Below are the code and all the weights of a small trained network. Each question names an input and a class and asks about switching units off, where a switched-off unit gives its printed mean instead of its output.

import numpy as np


def w(rows, s, z=0):
    codes = np.array(rows[::2]) - 128.0
    scale = np.full(codes.shape[1], s)
    scale[-1] = z or s
    return codes * scale


def f(y):
    return y / 2 * (1 + np.tanh(0.7978845608 * (y + 0.044715 * y**3)))


def log_softmax(a):
    a = a - a.max(-1, keepdims=True)
    return a - np.log(np.exp(a).sum(-1, keepdims=True))


def net(x, mask):
    res = np.array(x, float).reshape(1, 7) / 4 @ E
    y = f(res @ A[0][:, :-1].T + A[0][:, -1])
    res = res + np.where(mask, y, B[0][:, -1]) @ B[0][:, :-1]
    return log_softmax(res[-1] @ U[:, :-1].T + U[:, -1])


A, B = {}, {}
E = w([
[133,128,130,129,130,128,130,129,126,130],'x0',
[140,128,137,124,132,118,129,123,122,136],'x1',
[112,73,222,54,227,191,138,180,182,102],'x2',
[201,194,119,143,156,53,36,158,211,31],'x3',
[205,63,80,9,71,174,35,101,143,154],'x4',
[126,122,133,129,123,118,128,126,133,131],'x5',
[138,129,125,127,132,124,134,133,124,134],'x6',
],0.011)
A[0] = w([
[92,32,199,75,212,232,181,172,122,153,138],'neuron 1',
[143,69,194,34,219,177,76,177,205,106,130],'neuron 2',
[40,163,93,231,104,82,208,45,44,200,234],'neuron 3',
[107,193,6,187,30,87,106,38,65,131,254],'neuron 4',
[67,110,228,145,229,184,207,177,188,81,171],'neuron 5',
[28,132,149,172,150,162,188,126,89,158,190],'neuron 6',
[233,130,46,26,82,139,17,124,213,114,111],'neuron 7',
[157,101,187,60,214,123,80,196,228,7,112],'neuron 8',
[225,123,98,93,126,119,2,144,254,95,100],'neuron 9',
[144,33,114,43,41,202,120,87,95,210,148],'neuron 10',
[191,218,118,187,175,25,72,175,179,38,157],'neuron 11',
[167,73,65,24,52,189,90,11,130,153,155],'neuron 12',
],0.0058,0.0072)
B[0] = w([
[80,113,130,61,155,193,93,150,141,175,206],'neuron 1',
[144,103,159,10,129,187,168,69,163,85,199],'neuron 2',
[185,145,161,146,31,184,206,110,112,75,231],'neuron 3',
[186,106,89,172,56,85,117,105,100,94,247],'neuron 4',
[68,176,188,54,177,91,131,163,132,171,207],'neuron 5',
[104,154,186,70,108,148,184,123,120,139,188],'neuron 6',
[176,129,113,115,45,109,129,55,121,194,218],'neuron 7',
[163,168,179,70,158,126,170,67,172,93,200],'neuron 8',
[180,171,141,79,90,116,150,70,157,143,203],'neuron 9',
[167,50,52,158,182,167,126,155,98,97,221],'neuron 10',
[97,217,76,191,153,46,72,153,254,56,225],'neuron 11',
[193,63,65,148,185,116,90,152,86,163,227],'neuron 12',
],0.009,0.016)
U = w([
[179,145,196,97,34,182,239,26,123,88,253],'0',
[31,156,215,96,135,164,165,226,79,234,186],'1',
[171,45,70,211,124,141,100,180,9,134,175],'2',
[105,50,113,78,196,227,37,150,121,166,75],'3',
[105,179,98,254,101,80,96,194,163,25,82],'4',
[80,181,180,109,234,68,108,166,171,81,2],'5',
[153,152,91,148,55,57,29,74,130,194,31],'6',
],0.007,0.0021)

Each question gives the input, the list of numbers given to net, and the class t.
The units are the neurons (one row each of A and B). Each row of codes is followed by its name. A weight is (code - 128) times the scale printed after its matrix; where a second scale follows, it is the last column's (A, B and U).
mask holds one flag per neuron, in row order. A switched-off neuron (its flag False) gives its mean, the last column of its row in B, instead of its output. The means were averaged over made-up inputs and are rounded, as every weight is.
A unit's drop is (log p(t) with every unit on - log p(t) with that unit switched off) / (log p(t) with every unit on - log p(t) with every unit switched off).
The circuit of an input: a set's keep is (log p(t) with only the set's units on - log p(t) with every unit switched off) / (log p(t) with every unit on - log p(t) with every unit switched off). Starting from all 12 units, units are removed one at a time, each time the one whose removal leaves the highest keep (on an exact tie, the one counted first), for as long as the keep stays at least 0.8.
circuit, biggest first: the units of the circuit, biggest drop first
top k neurons: the k neurons with the biggest drops, biggest first
drop of u: that unit's drop, to one decimal
input [8,-3,1,5,-7,-7,0], class 5: circuit, biggest first : neuron 5
input [-1,-8,0,-7,1,-7,-4], class 2: circuit, biggest first : neuron 10; neuron 2
input [-6,-5,1,-6,-7,2,-5], class 1: top 2 neurons : neuron 5; neuron 4
input [3,-5,1,-8,-3,-3,-5], class 1: circuit, biggest first : neuron 1; neuron 5
input [7,0,0,4,0,3,-5], class 4: top 3 neurons : neuron 11; neuron 5; neuron 1
input [-8,4,0,2,8,5,8], class 6: top 3 neurons : neuron 12; neuron 3; neuron 7
input [3,5,1,4,-1,-4,6], class 5: top 2 neurons : neuron 4; neuron 3
input [1,2,2,0,2,-7,5], class 3: top 2 neurons : neuron 3; neuron 4
input [-1,-7,-3,1,1,-4,4], class 6: top 3 neurons : neuron 10; neuron 11; neuron 2
input [-4,-7,-8,1,-5,-6,0], class 4: top 2 neurons : neuron 11; neuron 2
input [3,1,-2,5,-1,7,0], class 4: drop of neuron 11 : 0.2
input [-7,-3,-1,2,0,-4,-4], class 4: drop of neuron 7 : 0.1
input [-8,-7,0,-7,6,-5,7], class 2: drop of neuron 10 : 0.1
input [5,-7,-5,6,-1,2,5], class 4: circuit, biggest first : neuron 11
